Here is a tiny trained network, its code and every weight. The questions are about switching its units off for an input and a target symbol, where a switched-off unit gives its printed mean instead of its output.

import numpy as np


def w(rows, s, z=0):
    codes = np.array(rows[::2]) - 128.0
    scale = np.full(codes.shape[1], s)
    scale[-1] = z or s
    return codes * scale


def norm(h):
    return h / np.sqrt((h * h).mean(-1, keepdims=True) + 1e-5)


def f(y):
    return np.maximum(y, 0)


def softmax(a):
    e = np.exp(a - a.max(-1, keepdims=True))
    return e / e.sum(-1, keepdims=True)


def log_softmax(a):
    a = a - a.max(-1, keepdims=True)
    return a - np.log(np.exp(a).sum(-1, keepdims=True))


def net(x, mask):
    ids = ['ΘΦΨΩβγεζηλξπτ'.index(c) for c in x.split()]
    T = len(ids)
    res = E[ids] + P[:T]
    q, k, v = (norm(res) @ M[0].T for M in (Q, K, V))
    z = softmax(np.where(np.tri(T) > 0, q @ k.T / 2**0.5, -1e9)) @ v
    res = res + np.where(mask[0], z, O[0][:, -1]) @ O[0][:, :-1]
    y = f(norm(res) @ A[0][:, :-1].T + A[0][:, -1])
    res = res + np.where(mask[1:9], y, B[0][:, -1]) @ B[0][:, :-1]
    return log_softmax(norm(res)[-1] @ U[:, :-1].T + U[:, -1])


Q, K, V, O, A, B = {}, {}, {}, {}, {}, {}
E = w([
[57,118,26,73,75,113],'Θ',
[180,5,234,184,154,134],'Φ',
[159,102,38,138,131,46],'Ψ',
[60,104,181,122,161,102],'Ω',
[91,173,129,219,211,52],'β',
[146,199,189,130,200,49],'γ',
[59,134,147,140,182,143],'ε',
[129,222,215,103,117,190],'ζ',
[52,53,145,130,163,115],'η',
[79,98,137,104,172,169],'λ',
[220,185,88,146,185,172],'ξ',
[95,92,172,80,164,121],'π',
[155,28,26,241,159,170],'τ',
],0.015)
P = w([
[65,136,75,203,209,24],'0',
[174,153,37,34,245,99],'1',
[83,153,124,229,159,61],'2',
[173,147,69,36,189,128],'3',
[90,157,134,244,125,89],'4',
[168,135,92,46,153,139],'5',
[97,159,150,254,101,112],'6',
[176,132,101,48,129,152],'7',
[112,168,147,252,83,131],'8',
[181,127,104,50,104,159],'9',
[120,165,150,245,63,139],'10',
[192,124,105,51,82,167],'11',
[119,168,154,246,66,152],'12',
],0.0089)
Q[0] = w([
[21,129,245,238,115,153],'h1',
[142,89,167,209,119,144],'h1',
],0.012)
K[0] = w([
[199,134,115,131,5,165],'h1',
[193,100,135,163,71,98],'h1',
],0.012)
V[0] = w([
[142,140,253,115,161,151],'h1',
[26,240,101,53,53,120],'h1',
],0.0056)
O[0] = w([
[98,155,228,112,240,111,248],'h1',
[2,208,8,47,142,142,169],'h1',
],0.0094,0.0018)
A[0] = w([
[118,143,150,6,107,119,35],'n1',
[171,163,176,63,150,87,122],'n2',
[87,87,119,34,140,131,254],'n3',
[86,83,112,135,98,123,149],'n4',
[143,128,145,187,83,151,142],'n5',
[191,161,100,76,142,130,52],'n6',
[134,206,137,87,140,76,76],'n7',
[104,136,143,183,196,117,191],'n8',
],0.013,0.0043)
B[0] = w([
[113,84,147,6,124,35,190],'n1',
[47,92,58,152,94,143,187],'n2',
[138,153,152,197,75,161,253],'n3',
[132,134,127,87,84,94,159],'n4',
[148,167,108,72,107,110,152],'n5',
[109,92,159,156,214,109,147],'n6',
[186,156,165,190,100,113,176],'n7',
[163,130,113,80,125,158,230],'n8',
],0.012,0.011)
U = w([
[65,164,83,177,82,123,198],'Θ',
[210,87,249,176,165,142,59],'Φ',
[194,164,52,58,106,38,2],'Ψ',
[83,155,209,71,243,65,56],'Ω',
[124,147,169,202,182,50,56],'β',
[129,122,136,226,162,96,130],'γ',
[109,121,103,102,240,152,213],'ε',
[94,241,191,167,159,200,155],'ζ',
[100,40,141,108,178,92,104],'η',
[177,94,84,85,148,219,120],'λ',
[248,178,150,72,160,124,204],'ξ',
[97,62,174,123,166,240,91],'π',
[223,108,162,220,42,169,40],'τ',
],0.013,0.0046)

Each question gives the input, a string of symbols that net reads in full, and the target symbol t.
The units are the heads (2 rows each of Q, K, V and O) and the neurons (one row each of A and B). Each row of codes is followed by its name. A weight is (code - 128) times the scale printed after its matrix; where a second scale follows, it is the last column's (O, A, B and U).
mask holds one flag per unit, heads first, then neurons. A switched-off unit (its flag False) gives its mean, the last column of its rows in O or B, instead of its output. The means were averaged over made-up inputs and are rounded, as every weight is.
A unit's drop is (log p(t) with every unit on - log p(t) with that unit switched off) / (log p(t) with every unit on - log p(t) with every unit switched off).
The circuit of an input: a set's keep is (log p(t) with only the set's units on - log p(t) with every unit switched off) / (log p(t) with every unit on - log p(t) with every unit switched off). Starting from all 9 units, units are removed one at a time, each time the one whose removal leaves the highest keep (on an exact tie, the one counted first), for as long as the keep stays at least 0.8.
units of the circuit, in order: the units of the circuit, biggest drop first
unit that matters most: the unit with the biggest drop
top k neurons: the k neurons with the biggest drops, biggest first
drop when u is switched off: that unit's drop, to one decimal
input λ π ε, target ε: top neuron => [n3]
input π π Ω Ω ζ ζ Ω γ γ π η Ω β, target ζ: units of the circuit, in order => [h1, n8]
input Ψ γ Ω ζ β, target ζ: units of the circuit, in order => [n1, h1]
input τ ζ ζ Θ ζ ζ, target Ω: units of the circuit, in order => [n1, n6]
input π Ω Φ π π Ω λ Ω Ω Ψ Ω, target Ψ: top 2 neurons => [n5, n3]
input γ π λ π τ Ω π λ Ψ Ω π Ω π, target Ψ: top 2 neurons => [n5, n3]
input π ξ λ, target ξ: top 2 neurons => [n2, n3]
input Ω λ Θ Θ Ω Ω β Ω Ω Ω Φ Ω ξ, target ξ: top 3 neurons => [n3, n5, n2]
input Ψ λ π, target Ψ: units of the circuit, in order => [h1, n3]
input Ω Ω Θ Ψ Ω π Θ π π Ω Ω ζ, target Ω: units of the circuit, in order => [n1, n6, n8]
input Θ Θ ε Ω ξ λ Ω, target ξ: units of the circuit, in order => [n5, n3, h1, n2]
input λ Ω π λ π λ Ψ, target Ψ: top 2 neurons => [n3, n7]
input γ η π ε Θ β η π ζ ξ Φ Ψ, target γ: units of the circuit, in order => [n6, n8, n1]
input ξ Φ π Ω Ω η λ Ω Ω ξ λ, target ξ: unit that matters most => n5
input ζ λ Ω Ω λ π λ, target ζ: top 2 neurons => [n1, n2]
input Ω π π β, target ξ: top 2 neurons => [n8, n3]
input π π λ λ η ε, target ζ: top 2 neurons => [n3, n4]
input Ω π Ω ζ τ Θ Θ Ω Θ γ Ψ β β, target Ψ: units of the circuit, in order => [h1, n3, n5]
input ε π Ω Ω Φ ξ γ Θ Ω λ λ β, target ξ: top 2 neurons => [n3, n8]
input λ Φ π π Ω β β Ω ε, target Φ: top neuron => [n3]
input η Ω ε π, target η: top 3 neurons => [n1, n2, n6]
input γ ε Θ π π Ω π, target Θ: drop when n3 is switched off => 0.0
input Ψ Θ Ψ π Φ π π λ Ω τ λ Ω β, target τ: drop when n1 is switched off => 0.3
input ζ γ ε ξ π, target ξ: drop when n5 is switched off => 0.1
input ζ η Ω Θ Φ π π τ η Ω π π, target η: drop when n6 is switched off => 0.1
input Ω λ Ω ε η η, target τ: top 2 neurons => [n3, n2]
input ζ τ Ω η λ, target τ: top neuron => [n1]
input Ω Ω β Ω ζ Ω Ω, target ζ: top 2 neurons => [n1, n8]
